Below are the code and all the weights of a small trained network. Each question names an input and a class and asks about switching units off, where a switched-off unit gives its printed mean instead of its output.

import numpy as np


def w(rows, s, z=0):
    codes = np.array(rows[::2]) - 128.0
    scale = np.full(codes.shape[1], s)
    scale[-1] = z or s
    return codes * scale


def norm(h):
    return h / np.sqrt((h * h).mean(-1, keepdims=True) + 1e-5)


def f(y):
    return y / 2 * (1 + np.tanh(0.7978845608 * (y + 0.044715 * y**3)))


def log_softmax(a):
    a = a - a.max(-1, keepdims=True)
    return a - np.log(np.exp(a).sum(-1, keepdims=True))


def net(x, mask):
    res = np.array(x, float).reshape(1, 7) / 4 @ E
    u = 0
    for l in range(4):
        y = f(norm(res) @ A[l][:, :-1].T + A[l][:, -1])
        res = res + np.where(mask[u : u + 3], y, B[l][:, -1]) @ B[l][:, :-1]
        u += 3
    return log_softmax(norm(res)[-1] @ U[:, :-1].T + U[:, -1])


A, B = {}, {}
E = w([
[79,96,146,184,119,167],'x0',
[125,172,196,69,117,93],'x1',
[140,87,203,154,197,123],'x2',
[150,68,109,152,140,83],'x3',
[59,145,119,190,115,101],'x4',
[142,133,61,214,254,160],'x5',
[130,152,163,133,185,65],'x6',
],0.0081)
A[0] = w([
[90,124,204,246,110,120,3],'L0N0',
[99,164,127,138,117,171,147],'L0N1',
[158,158,158,77,187,148,79],'L0N2',
],0.011,0.0026)
B[0] = w([
[8,101,109,105,149,143,254],'L0N0',
[131,157,129,97,152,162,176],'L0N1',
[188,146,213,139,182,172,234],'L0N2',
],0.015,0.0029)
A[1] = w([
[169,64,52,88,84,255,48],'L1N0',
[76,114,141,139,220,201,254],'L1N1',
[122,199,81,58,137,127,35],'L1N2',
],0.0064,0.0038)
B[1] = w([
[193,96,59,72,69,200,160],'L1N0',
[110,1,114,138,89,115,255],'L1N1',
[108,116,201,138,169,160,126],'L1N2',
],0.0082,0.0058)
A[2] = w([
[74,212,235,89,237,254,38],'L2N0',
[9,191,19,155,209,57,6],'L2N1',
[62,87,94,200,178,181,68],'L2N2',
],0.0057,0.0023)
B[2] = w([
[38,252,33,31,203,185,253],'L2N0',
[97,245,81,170,96,109,201],'L2N1',
[109,120,82,74,178,2,237],'L2N2',
],0.0066,0.0024)
A[3] = w([
[147,55,61,203,206,97,253],'L3N0',
[114,175,254,71,36,48,62],'L3N1',
[140,143,22,151,148,62,41],'L3N2',
],0.0083,0.003)
B[3] = w([
[126,156,161,178,100,106,254],'L3N0',
[158,73,129,53,110,7,204],'L3N1',
[230,209,174,119,120,117,155],'L3N2',
],0.011,0.0059)
U = w([
[6,108,99,160,129,102,214],'0',
[146,78,163,214,181,104,92],'1',
[128,107,153,170,66,125,3],'2',
[180,228,92,200,122,84,95],'3',
[142,108,162,58,77,38,152],'4',
[83,206,117,85,152,176,83],'5',
[179,156,214,87,186,161,142],'6',
[171,95,76,122,38,215,172],'7',
],0.021,0.0049)

Each question gives the input, the list of numbers given to net, and the class t.
The units are the neurons (one row each of A and B). Each row of codes is followed by its name. A weight is (code - 128) times the scale printed after its matrix; where a second scale follows, it is the last column's (A, B and U).
mask holds one flag per neuron, layer by layer. A switched-off neuron (its flag False) gives its mean, the last column of its row in B, instead of its output. The means were averaged over made-up inputs and are rounded, as every weight is.
A unit's drop is (log p(t) with every unit on - log p(t) with that unit switched off) / (log p(t) with every unit on - log p(t) with every unit switched off).
The circuit of an input: a set's keep is (log p(t) with only the set's units on - log p(t) with every unit switched off) / (log p(t) with every unit on - log p(t) with every unit switched off). Starting from all 12 units, units are removed one at a time, each time the one whose removal leaves the highest keep (on an exact tie, the one counted first), for as long as the keep stays at least 0.8.
units of the circuit, in order: the units of the circuit, biggest drop first
k most important neurons: the k neurons with the biggest drops, biggest first
top k neurons in layer l: the k neurons of layer l with the biggest drops, biggest first
drop of u: that unit's drop, to one decimal
input [1,7,7,-1,5,8,-2], class 0: units of the circuit, in order => [L0N0]
input [-7,1,1,3,-6,-2,-2], class 6: 3 most important neurons => [L0N2; L1N1; L2N2]
input [-5,-4,4,-8,-1,-4,-1], class 6: 2 most important neurons => [L0N2; L0N0]
input [-5,-7,-4,-8,8,6,-6], class 3: units of the circuit, in order => [L3N2; L0N0]
input [-7,1,-4,-6,-7,0,3], class 6: 2 most important neurons => [L0N2; L0N0]
input [2,-4,0,7,1,2,7], class 3: units of the circuit, in order => [L3N2; L0N2]
input [6,-8,-1,-6,-5,5,1], class 7: top 2 neurons in layer 0 => [L0N2; L0N0]
input [5,-4,-5,-3,-3,5,3], class 3: top 2 neurons in layer 0 => [L0N2; L0N0]
input [-5,5,-5,3,-4,8,-3], class 6: 3 most important neurons => [L0N2; L2N1; L0N0]
input [-1,7,1,2,2,3,6], class 6: 2 most important neurons => [L0N2; L2N0]
input [-8,0,6,-8,-5,-5,-6], class 6: 2 most important neurons => [L0N2; L2N0]
input [0,5,-6,0,-2,2,7], class 6: 2 most important neurons => [L0N0; L0N2]
input [-4,2,-3,6,8,2,8], class 3: drop of L3N2 => 0.2
input [-7,-7,0,-7,8,6,-6], class 3: units of the circuit, in order => [L3N2]
input [1,-6,4,-6,1,5,8], class 0: drop of L3N2 => -0.1
input [4,-1,3,0,0,5,8], class 0: drop of L0N0 => 0.9
